The symbols move the units like this.
b: j721->j371, j893->j419, j576->j77, j988->j886, j983->j713, j780->j390, j573->j923, j68->j721, j55->j845, j30->j62, j812->j980, j385->j856, j371->j41, j886->j659, j194->j205, j106->j851, j703->j388, j883->j939, j416->j576, j272->j550, j143->j745, j556->j34, j949->j950, j340->j195, j834->j983, j762->j194, j993->j381, j41->j55, j950->j834, j690->j949, j195->j244, j510->j938, j793->j510, j205->j729, j745->j988, j726->j893, j62->j812, j77->j479, j479->j504, j504->j161, j794->j308, j505->j127, j845->j883, j682->j801, j390->j272, j980->j762, j533->j556, j114->j106, j94->j783, j652->j114, j542->j573, j222->j895, j716->j793, j625->j542, j127->j222, j161->j497, j45->j652, j594->j703, j388->j780, j858->j726, j125->j209, j851->j669, j895->j533, j167->j298, j939->j840, j729->j716, j298->j125, j938->j385, j867->j340, j164->j443, j419->j690, j436->j625, j713->j90, j443->j858, j308->j30, j783->j416, j551->j45, j381->j68, j669->j505, j801->j794, j244->j532, j34->j94, j90->j436, j856->j170, j550->j993, j659->j594, j170->j167, j923->j867, j497->j551, j209->j682, j532->j164, j840->j143
n: j721->j682, j893->j381, j576->j690, j988->j205, j983->j845, j780->j385, j573->j988, j68->j209, j55->j308, j30->j504, j812->j497, j385->j222, j371->j801, j886->j729, j194->j652, j106->j573, j703->j510, j883->j62, j416->j419, j272->j170, j143->j762, j556->j443, j949->j371, j340->j594, j834->j55, j762->j45, j993->j298, j41->j794, j950->j41, j690->j721, j195->j703, j510->j505, j793->j669, j205->j114, j745->j194, j726->j993, j62->j161, j77->j949, j479->j950, j504->j834, j794->j77, j505->j340, j845->j30, j682->j416, j390->j856, j980->j551, j533->j164, j114->j542, j94->j726, j652->j625, j542->j745, j222->j244, j716->j851, j625->j143, j127->j195, j161->j983, j45->j436, j594->j793, j388->j938, j858->j550, j125->j94, j851->j923, j895->j532, j167->j556, j939->j812, j729->j106, j298->j34, j938->j127, j867->j659, j164->j390, j419->j68, j436->j840, j713->j883, j443->j272, j308->j479, j783->j893, j551->j90, j381->j125, j669->j867, j801->j576, j244->j388, j34->j858, j90->j939, j856->j895, j550->j167, j659->j716, j170->j533, j923->j886, j497->j713, j209->j783, j532->j780, j840->j980
p: j721->j690, j893->j783, j576->j801, j988->j573, j983->j161, j780->j532, j573->j106, j68->j419, j55->j834, j30->j845, j812->j939, j385->j780, j371->j949, j886->j923, j194->j745, j106->j729, j703->j195, j883->j713, j416->j682, j272->j443, j143->j625, j556->j167, j949->j77, j340->j505, j834->j504, j762->j143, j993->j726, j41->j950, j950->j479, j690->j576, j195->j127, j510->j703, j793->j594, j205->j988, j745->j542, j726->j94, j62->j883, j77->j794, j479->j308, j504->j30, j794->j41, j505->j510, j845->j983, j682->j721, j390->j164, j980->j840, j533->j170, j114->j205, j94->j125, j652->j194, j542->j114, j222->j385, j716->j659, j625->j652, j127->j938, j161->j62, j45->j762, j594->j340, j388->j244, j858->j34, j125->j381, j851->j716, j895->j856, j167->j550, j939->j90, j729->j886, j298->j993, j938->j388, j867->j669, j164->j533, j419->j416, j436->j45, j713->j497, j443->j556, j308->j55, j783->j209, j551->j980, j381->j893, j669->j793, j801->j371, j244->j222, j34->j298, j90->j551, j856->j390, j550->j858, j659->j867, j170->j272, j923->j851, j497->j812, j209->j68, j532->j895, j840->j436
d: j721->j576, j893->j209, j576->j371, j988->j106, j983->j62, j780->j895, j573->j729, j68->j416, j55->j504, j30->j983, j812->j90, j385->j532, j371->j77, j886->j851, j194->j542, j106->j886, j703->j127, j883->j497, j416->j721, j272->j556, j143->j652, j556->j550, j949->j794, j340->j510, j834->j30, j762->j625, j993->j94, j41->j479, j950->j308, j690->j801, j195->j938, j510->j195, j793->j340, j205->j573, j745->j114, j726->j125, j62->j713, j77->j41, j479->j55, j504->j845, j794->j950, j505->j703, j845->j161, j682->j690, j390->j533, j980->j436, j533->j272, j114->j988, j94->j381, j652->j745, j542->j205, j222->j780, j716->j867, j625->j194, j127->j388, j161->j883, j45->j143, j594->j505, j388->j222, j858->j298, j125->j893, j851->j659, j895->j390, j167->j858, j939->j551, j729->j923, j298->j726, j938->j244, j867->j793, j164->j170, j419->j682, j436->j762, j713->j812, j443->j167, j308->j834, j783->j68, j551->j840, j381->j783, j669->j594, j801->j949, j244->j385, j34->j993, j90->j980, j856->j164, j550->j34, j659->j669, j170->j443, j923->j716, j497->j939, j209->j419, j532->j856, j840->j45
s: j721->j794, j893->j721, j576->j950, j988->j716, j983->j939, j780->j170, j573->j659, j68->j801, j55->j62, j30->j497, j812->j45, j385->j533, j371->j308, j886->j793, j194->j106, j106->j867, j703->j385, j883->j980, j416->j949, j272->j298, j143->j205, j556->j726, j949->j55, j340->j388, j834->j883, j762->j114, j993->j209, j41->j30, j950->j845, j690->j41, j195->j780, j510->j222, j793->j127, j205->j851, j745->j729, j726->j68, j62->j551, j77->j834, j479->j983, j504->j713, j794->j504, j505->j244, j845->j812, j682->j77, j390->j167, j980->j652, j533->j858, j114->j923, j94->j419, j652->j573, j542->j886, j222->j164, j716->j505, j625->j988, j127->j532, j161->j90, j45->j542, j594->j938, j388->j856, j858->j381, j125->j416, j851->j340, j895->j443, j167->j94, j939->j762, j729->j669, j298->j783, j938->j895, j867->j703, j164->j550, j419->j371, j436->j745, j713->j840, j443->j993, j308->j161, j783->j690, j551->j625, j381->j682, j669->j195, j801->j479, j244->j390, j34->j893, j90->j143, j856->j556, j550->j125, j659->j510, j170->j34, j923->j594, j497->j436, j209->j576, j532->j272, j840->j194

The rows follow the links: the fewer symbols apart two units are, the more alike their rows tend to be.

Each row is also shifted at random along 6 hidden directions that mean nothing.

Row, then unit:
[-1028, 32, 22, 292, -63, 105, -233, -207, 176, -143, 363, 17, 459, -357, 12, -154, 17, 333, -422, 20, -85, 133, 163, 18, -216, 490, 20, -176, 531, -46, 70, -201, 86, 239, -280, 61, 34, -11, -455, 69, 33, 269, -28, 251, 235, -159, -350, -92, 119, 187, 113, -76, -300, 155, -141, 7, -454, 475, 185]
unit: j980
[-101, -321, -231, -77, -115, 295, -192, -292, 415, -261, 227, 41, 174, 732, -116, 63, -4, 147, 185, -1, 304, 379, 168, -40, -504, 392, 58, -312, -14, 36, -62, -163, 311, -372, -213, 41, -232, 127, -122, 246, 113, 59, 331, 247, 45, 89, 195, -57, 68, 52, -490, -175, 81, 76, -137, -20, -193, -13, -55]
unit: j90
[-1280, -186, 228, -328, -194, -109, -349, -420, 148, -278, 176, 79, 639, -6, -41, -372, -22, 247, -271, 149, 259, -258, 207, -144, -172, 298, -214, -157, 216, 88, -222, -282, 433, 1, -297, -184, -6, -31, -83, -218, 101, -176, -56, -100, -115, 39, 162, -29, 216, 50, 78, -27, 40, 80, -281, 35, -118, 88, -426]
unit: j62
[-40, 156, -57, 275, -90, 105, -249, 164, -183, 235, 2, -102, 120, -71, 90, 40, 27, 280, 152, 138, -110, -22, 144, 140, 93, 103, -137, 418, -224, 124, -91, -13, -235, 103, 84, -160, -173, -18, 327, -287, 43, -105, -163, 186, -83, 148, -73, -103, 147, -163, 213, 18, 72, 142, -79, 60, 19, 196, 197]
unit: j988
[638, -157, 251, -679, -168, 81, -239, -121, 79, -69, 144, 91, 48, 357, -76, 47, 40, 37, -22, -163, 145, -89, -267, -27, -29, 98, -24, 33, 161, -46, -192, -165, 466, -264, -153, 19, -5, -23, -130, -73, 1, -92, 152, 38, -129, -61, 163, 77, -99, 171, 9, -325, 71, 78, -116, -39, -47, -36, -33]
unit: j794
[197, -221, -354, 71, -30, 95, 17, -48, 417, -153, 62, 198, 120, 457, 19, 232, 19, 8, 140, 156, 168, 74, 77, -92, -241, 81, -129, -65, -315, 318, -149, -61, -38, -183, 98, -87, -117, 300, -19, 148, 64, 65, 41, 234, -52, 273, 274, -135, -160, -203, -303, -80, -50, -241, 24, 21, 201, -133, -54]
unit: j883
[-614, -23, 97, 376, 54, 456, 70, 310, -306, 502, -79, -230, -214, 301, -134, 292, -181, 161, 106, -316, -333, 606, -144, 172, 161, -67, 323, 356, -39, -269, 102, 32, 67, -20, 176, 413, -147, -161, 100, 122, -304, -71, 73, 79, 252, -158, -131, 50, -64, 409, 144, -127, 212, 32, 74, -139, -172, 216, 499]
unit: j532
[-1165, -525, 26, 155, -22, 144, -92, -31, 281, 27, -103, 159, 161, 635, 218, 313, 3, -1, -328, -421, 142, -207, -304, 233, -54, 157, 149, 269, -381, 4, -410, -361, 314, -474, 14, 256, 83, 166, -132, 414, 58, -181, 5, 227, -498, 74, 182, 82, -426, 283, 509, -339, 134, -288, -101, 55, -208, 175, 411]
unit: j949
[-67, 314, -86, 152, -13, 81, -64, 250, -15, 137, 195, 237, 331, -499, -43, 176, -25, 326, -69, 232, -361, 72, 61, -205, 236, -62, -160, 290, 296, 372, -74, 32, -294, 421, 208, -133, -44, 121, -147, -391, -242, 262, -291, 159, 348, 58, -209, -280, -113, -125, -79, -21, -424, -206, 207, -80, 259, 296, 31]
unit: j161
[-382, -321, 61, -407, -214, 92, 70, -51, 484, -169, 132, 105, 176, 330, -295, 75, -299, 148, -307, 30, 221, 114, -190, -129, -90, 115, -117, -67, 222, -5, -134, -146, 344, -104, -339, 53, 202, 54, -574, 239, -348, -19, -158, -52, 52, 86, 72, 149, -223, 257, 187, -277, 74, -101, -43, -77, -62, 34, 17]
unit: j576
[134, -34, 10, -30, -99, 52, 152, 147, 33, 113, -103, -267, -40, 51, -269, -97, -283, 105, -107, 131, 58, 119, 17, 28, 95, -30, -81, 140, -118, -125, 64, 2, -5, 144, -176, 9, 41, -172, 6, 118, -308, -230, -316, -139, -5, 171, -46, 178, 138, 118, 453, 61, 352, 191, -98, 51, -50, -20, 64]
unit: j703
[-184, -289, 71, -373, -78, 7, 113, -79, 264, -107, -74, 147, 39, 418, -124, 107, -138, -80, -108, -57, 208, -44, -145, -111, -7, -136, -44, -12, -126, 71, -191, -125, 286, -193, -49, 67, 74, 68, -149, 150, -168, -179, -31, -112, -96, 111, 280, 99, -243, 133, 42, -147, 147, -263, 30, -30, 144, -175, -163]
unit: j721
[-330, 114, -349, 712, 250, -159, 114, -105, 83, -145, -13, 149, 203, -464, 371, -53, 251, -156, -66, 202, -160, -121, 315, -2, -160, 81, 93, -283, -88, 230, 109, 21, -439, 154, 269, -18, -71, 241, 82, 93, 335, 338, 70, 228, 121, 54, -145, -300, 38, -293, -308, 316, -449, -186, 92, 93, -7, 88, -65]
unit: j143
[-247, 232, 534, -133, 109, -162, -234, 198, -791, 477, -296, 196, -29, -305, 499, 101, 298, -172, 81, -317, -399, -623, -237, 70, 617, -460, 89, 631, -309, 137, -309, -32, -8, -24, 612, 55, -50, -48, 687, -625, 153, -293, -30, -116, -295, -152, 151, -115, -197, -15, 302, 51, -66, -329, 191, 4, 348, 23, -43]
unit: j68
[-1092, 118, -324, 865, 93, -275, -228, -20, -136, -66, -81, -5, 98, -302, 470, -5, 306, 24, 150, 6, 15, -479, 303, 336, -136, 194, -135, 55, -406, 156, -27, 70, -562, -49, 84, -294, 12, 185, 321, -85, 651, 110, -16, 177, -404, 96, -115, -154, 16, -546, 7, 154, -168, 63, -87, 201, -46, 107, 189]
unit: j573
[-43, -2, -13, -168, 133, -164, -12, -184, -96, -123, -84, 118, -319, 172, 185, 16, 261, -349, 399, -263, 95, -23, -13, -110, -115, -165, 139, -359, -27, -36, 100, 179, 71, -346, 183, -22, -27, 68, 208, -100, 327, 37, 497, -168, -18, -253, 232, -54, -118, -157, -759, 25, -89, -163, 177, -79, 191, -425, -302]
unit: j893
[532, -98, 151, -128, 36, 202, 25, -108, 40, 28, 33, 6, 278, 39, -8, -117, -27, 39, -273, 146, -108, 136, 101, -37, -1, 114, 179, 16, -10, -1, -90, -313, 199, 111, 105, 262, -215, -24, 51, 93, -173, -40, -17, 130, 104, 106, -28, -74, 229, 249, 214, 109, -14, 18, -153, 47, -192, 193, -31]
unit: j762
[131, 87, -79, -142, 68, -315, 182, -151, -17, -270, -129, -63, -299, -110, -71, -248, 23, -350, 351, 71, 209, -49, 156, -188, -125, -248, -49, -509, 111, -132, 282, 323, -41, -51, -74, -193, 107, -61, 81, -45, 157, 23, 214, -443, 93, -110, 125, 65, 160, -228, -608, 215, 88, 44, 124, -13, 191, -493, -556]
unit: j533
[-797, -51, -54, 596, 211, -139, -88, -231, -2, -132, -28, 126, 316, -375, 507, -104, 296, -102, -371, -57, -85, -412, 145, 214, -125, 273, 153, -142, -89, 53, -88, -245, -183, 15, 110, 83, 27, 155, 16, 225, 428, 172, 62, 258, -237, -34, -168, -201, 24, -85, 189, 172, -316, -123, -120, 167, -305, 298, 147]
unit: j436
[-110, 295, -264, 409, 104, 276, 214, 274, -92, 234, 149, -197, -339, -83, -369, 229, -149, 118, 379, -43, -310, 859, 84, -114, -38, -87, 198, -112, 428, -175, 440, 393, -226, 216, 98, 167, -96, -71, -229, 8, -317, 303, 147, 32, 715, -257, -283, -103, -8, 124, -629, 11, -121, 67, 307, -240, 26, 33, 227]
unit: j895
[-209, -62, -459, 808, 310, -186, 392, -8, 104, -57, -358, -47, -210, -13, 307, 40, 151, -386, 61, 82, 16, -160, 224, 169, -138, -140, 144, -222, -612, 68, 133, 68, -517, -39, 246, 52, -4, 200, 263, 436, 321, 106, 41, 39, -188, 212, 25, -66, -14, -305, -85, 388, -51, -195, 89, 212, 86, -202, 36]
unit: j594
[297, -11, -153, -94, 173, -163, 286, -146, 230, -249, -74, 150, -294, 66, 42, 56, 127, -381, 160, -131, 112, 56, -69, -183, -133, -226, 130, -486, 114, -28, 182, 192, -54, -182, 78, 24, 134, 145, -176, 211, 109, 239, 323, -118, 149, -171, 131, -10, -216, -97, -647, 33, -186, -217, 232, -59, 154, -353, -264]
unit: j783
[387, -25, 39, -87, 24, -49, 25, 277, -54, 228, -159, 269, -129, 92, 249, 352, 93, -126, 60, -124, -110, -360, -287, 13, 311, -316, -81, 418, -403, 274, -309, 25, -141, -149, 345, -54, 63, 158, 149, -147, -24, -83, -155, 36, -285, 162, 232, -16, -437, -165, 186, -163, -41, -388, 206, 26, 401, -114, 115]
unit: j690
[286, 341, -113, 369, -2, -260, -72, 158, -145, 45, -4, 8, 128, -745, 260, -44, 120, 87, -130, 312, -187, -472, 97, 141, 178, 25, -257, 239, -72, 199, -61, 75, -557, 419, 44, -329, 81, 45, 80, -251, 160, 131, -432, 101, -158, 162, -283, -94, 108, -421, 423, 155, -240, 93, -61, 133, 33, 249, 173]
unit: j205
[-1579, -198, 1, 169, -129, -30, 39, 68, 142, -18, -4, -90, 3, 147, -137, 31, -185, 101, -175, -165, 152, -2, -91, 84, -32, 22, -73, 16, 78, -160, -25, 28, 119, -83, -258, -8, 229, -88, -298, 194, -93, -110, -200, -151, -137, -66, 19, 189, -217, 173, 274, -139, 172, -26, -56, -24, -108, 21, 163]
unit: j550
[519, -16, -373, 427, 117, 157, 150, 136, 143, 112, -65, 62, 18, 194, 42, 201, 28, 15, 260, 290, -86, 231, 209, -24, -63, -76, -42, 145, -459, 297, -6, 12, -351, 37, 334, 27, -242, 223, 278, 75, -32, 56, -58, 223, 129, 306, 87, -209, 44, -243, -262, 144, -30, -162, 111, 86, 263, -72, -25]
unit: j745
[364, -7, -87, -314, 19, -382, 297, -251, 172, -386, -130, -91, -297, -81, -189, -306, -40, -388, 169, 123, 369, -75, 97, -236, -182, -207, -99, -639, 129, -133, 298, 239, 9, -43, -228, -167, 176, -31, -113, 111, 84, -1, 104, -457, 16, -35, 138, 147, 107, -167, -451, 247, 97, 48, 97, -11, 177, -528, -564]
unit: j170

From each start, follow one symbol. Which unit do you reach?
Answers are names.
new walk
[-410, -246, -173, 222, -111, 62, 18, -183, 388, -216, 128, -183, 159, 188, -163, -121, -167, 166, -282, 105, 274, 99, 133, 146, -358, 427, -36, -220, 21, -143, 58, -181, 69, -12, -423, 17, 47, -9, -339, 458, -14, 34, -116, 128, -85, 146, -126, 111, 197, 74, 331, -45, 133, 294, -308, 65, -408, 174, 201]
p j729
new walk
[-284, -3, 222, -506, -208, -38, -427, -200, -70, -122, 228, 104, 144, 94, 28, -74, 99, 149, 61, -147, 162, -184, -91, -47, -29, 152, -130, -60, 306, 17, -143, -24, 335, -199, -191, -199, 62, -53, -75, -336, 157, -43, 191, -43, -125, -181, 120, 9, -41, 23, -188, -244, -28, 91, -94, -76, -26, -11, -171]
b j479
new walk
[262, 109, -144, 210, 2, 153, -94, 173, -140, 216, -31, -25, 116, 12, 6, 64, -8, 180, 279, 261, -147, 145, 248, -26, 44, -48, -160, 344, -302, 283, -103, 35, -207, 112, 270, -119, -309, 64, 442, -336, -27, -61, -111, 112, 76, 232, 40, -188, 184, -238, -154, 139, 66, -18, 19, 59, 228, 14, -48]
s j886
new walk
[-537, 168, 65, 471, 249, 86, 171, 382, -264, 394, -149, 208, -102, -300, 283, 395, 90, -67, -102, -253, -482, 26, -232, 32, 387, -336, 258, 361, -59, 118, -49, 88, -296, 140, 486, 259, 49, 104, -13, -57, -159, 150, -82, 129, 145, -173, -135, -138, -425, 157, 130, -48, -337, -481, 355, -67, 188, 182, 351]
s j576
new walk
[274, 36, 37, 29, 140, 23, -167, -141, -270, 83, -117, 73, 192, 125, 224, -144, 216, -49, 246, 116, -45, -63, 248, -32, 54, -32, 55, 91, -370, 214, -132, -134, 7, -53, 334, 35, -361, 59, 649, -267, 211, -181, 172, 49, -61, 123, 208, -204, 280, -173, -219, 255, 42, -51, -78, 83, 145, -91, -305]
d j194
new walk
[230, -45, 144, 172, 69, 247, -182, -8, -111, 177, 0, 57, 246, 101, 211, 93, 121, 97, -204, -76, -222, -15, -29, 170, 56, 181, 189, 272, -164, 31, -221, -319, 98, -26, 210, 253, -182, 57, 135, 76, 51, -2, 56, 335, -62, 47, -56, -124, 52, 154, 324, -51, -40, -40, -132, 62, -192, 324, 284]
b j143
new walk
[-393, -92, 27, -200, -16, -250, 172, -85, 224, -203, -8, 184, 68, -146, -47, -38, -52, -123, -202, 42, 104, -248, -70, -162, 45, -118, -113, -182, 152, 108, -21, 23, 48, 42, -64, -89, 209, 82, -293, 76, -90, 57, -124, -163, -41, 19, 79, 22, -233, -6, -12, -25, -133, -246, 121, -10, 184, -119, -183]
d j690
new walk
[534, 136, 127, -161, 130, -166, 93, 24, -368, 77, -236, -104, -372, -73, 118, -108, 148, -335, 314, -90, -21, -138, -28, -8, 133, -318, 105, -88, -157, -157, 140, 182, -30, -88, 204, 12, -17, -133, 380, -120, 142, -144, 198, -253, -83, -148, 99, 48, 101, -113, -215, 202, 155, 41, 89, -24, 172, -326, -237]
d j533
new walk
[-577, -270, 465, -750, -325, 96, -382, -124, -52, 40, 113, 36, 265, 461, -137, -82, -113, 208, -87, -155, 223, -161, -183, -35, 75, 78, -155, 218, 53, -37, -340, -248, 637, -291, -194, -62, -25, -141, 36, -290, -82, -373, -2, -175, -253, -31, 300, 151, -27, 255, 260, -320, 303, 55, -201, -63, 12, 2, -177]
s j479
new walk
[71, -268, -376, 473, 231, -270, 530, -318, 469, -424, -242, -86, -106, -11, 75, -233, -2, -467, -321, 116, 272, -113, 162, 59, -359, 115, 152, -648, -208, -191, 229, -105, -206, -32, -197, 161, 159, 141, -195, 824, 160, 117, 33, -30, -149, 147, -57, 85, 123, -39, 136, 325, 3, -26, -111, 199, -293, -212, -92]
n j867
new walk
[205, -252, -442, 435, -9, 244, 268, -38, 615, -187, 105, -163, -34, 317, -294, 137, -279, 124, -207, 103, 153, 460, 84, 138, -419, 378, 106, -302, -5, -129, 155, -95, -93, -5, -369, 166, 50, 82, -523, 736, -194, 223, -69, 304, 132, 179, -188, 75, 30, 127, 156, -60, 61, 192, -110, 70, -413, 144, 395]
n j106
new walk
[-118, 25, -102, 225, 9, 204, -241, -30, 43, 8, 199, 88, 173, 86, 112, 125, 109, 238, 7, -30, -88, 139, 114, 75, -157, 292, 54, 48, 69, 138, -70, -112, -23, -47, 42, 24, -146, 96, -53, -43, 134, 155, 151, 323, 77, -42, -72, -167, -4, -17, -169, -92, -147, 39, -38, -27, -190, 257, 169]
s j625
new walk
[20, 72, -142, -222, -14, -50, 15, -180, 253, -260, 188, 217, 298, -167, -93, -128, 2, 96, 15, 299, 58, 103, 198, -361, -109, 17, -174, -268, 312, 261, -7, 35, 1, 180, -22, -177, -72, 118, -200, -176, -65, 184, -22, -32, 323, 60, 48, -197, 9, -131, -471, 60, -265, -87, 80, -62, 179, -77, -432]
d j62
new walk
[305, 204, -72, 278, 63, -198, -20, -110, -139, -114, -1, -152, -22, -460, 182, -240, 153, -92, -83, 64, -26, -198, 123, 140, -82, 175, 8, -213, 117, -133, 166, 37, -249, 192, -114, -95, 63, -65, 23, 16, 263, 131, 23, 59, -85, -86, -248, 7, 270, -155, 88, 181, -122, 309, -132, 124, -248, 91, 69]
d j659
new walk
[1043, -37, 134, -290, 31, -71, 72, -131, -6, -13, -135, 48, 206, -78, 52, -231, 17, -84, -208, 308, 22, -201, 83, -65, 74, -67, -14, 35, -223, 88, -124, -236, 47, 129, 97, 29, -125, 22, 284, 8, -35, -167, -149, 5, -114, 270, 93, -46, 232, -45, 300, 236, 76, 24, -154, 124, 53, -33, -227]
b j114
new walk
[446, 237, -21, -402, -237, 68, -502, -172, -61, -142, 432, 52, 200, -13, -128, -144, 114, 352, 402, 182, 87, 184, 264, -201, -203, 253, -264, -99, 434, 152, 3, 141, 115, 24, -130, -398, -198, -1, 64, -600, 147, 130, 248, 82, 232, -90, 35, -162, 253, -250, -706, -83, -111, 340, -100, -93, 85, 38, -326]
n j812
new walk
[-632, 36, -24, 26, 139, 7, -89, 51, -196, 115, -92, 217, -100, 202, 117, 155, 202, -119, 515, -169, -71, 106, 73, -185, 68, -283, 47, 17, -136, 216, -24, 246, -3, -237, 422, -56, -141, 85, 395, -355, 167, -13, 324, -151, 117, -122, 291, -217, -167, -173, -791, 16, -85, -341, 328, -119, 413, -318, -365]
s j371
new walk
[-1069, -85, 205, 134, 88, 172, -87, 74, -211, 218, -65, 21, -92, 251, 92, 197, 73, -23, 60, -437, -187, 172, -141, 70, 90, -104, 319, 141, 27, -108, -8, -17, 212, -251, 193, 286, -22, -26, 61, -25, 22, -45, 269, 5, 47, -305, 62, -9, -231, 274, -134, -146, -10, -171, 124, -109, -68, 44, 165]
b j68
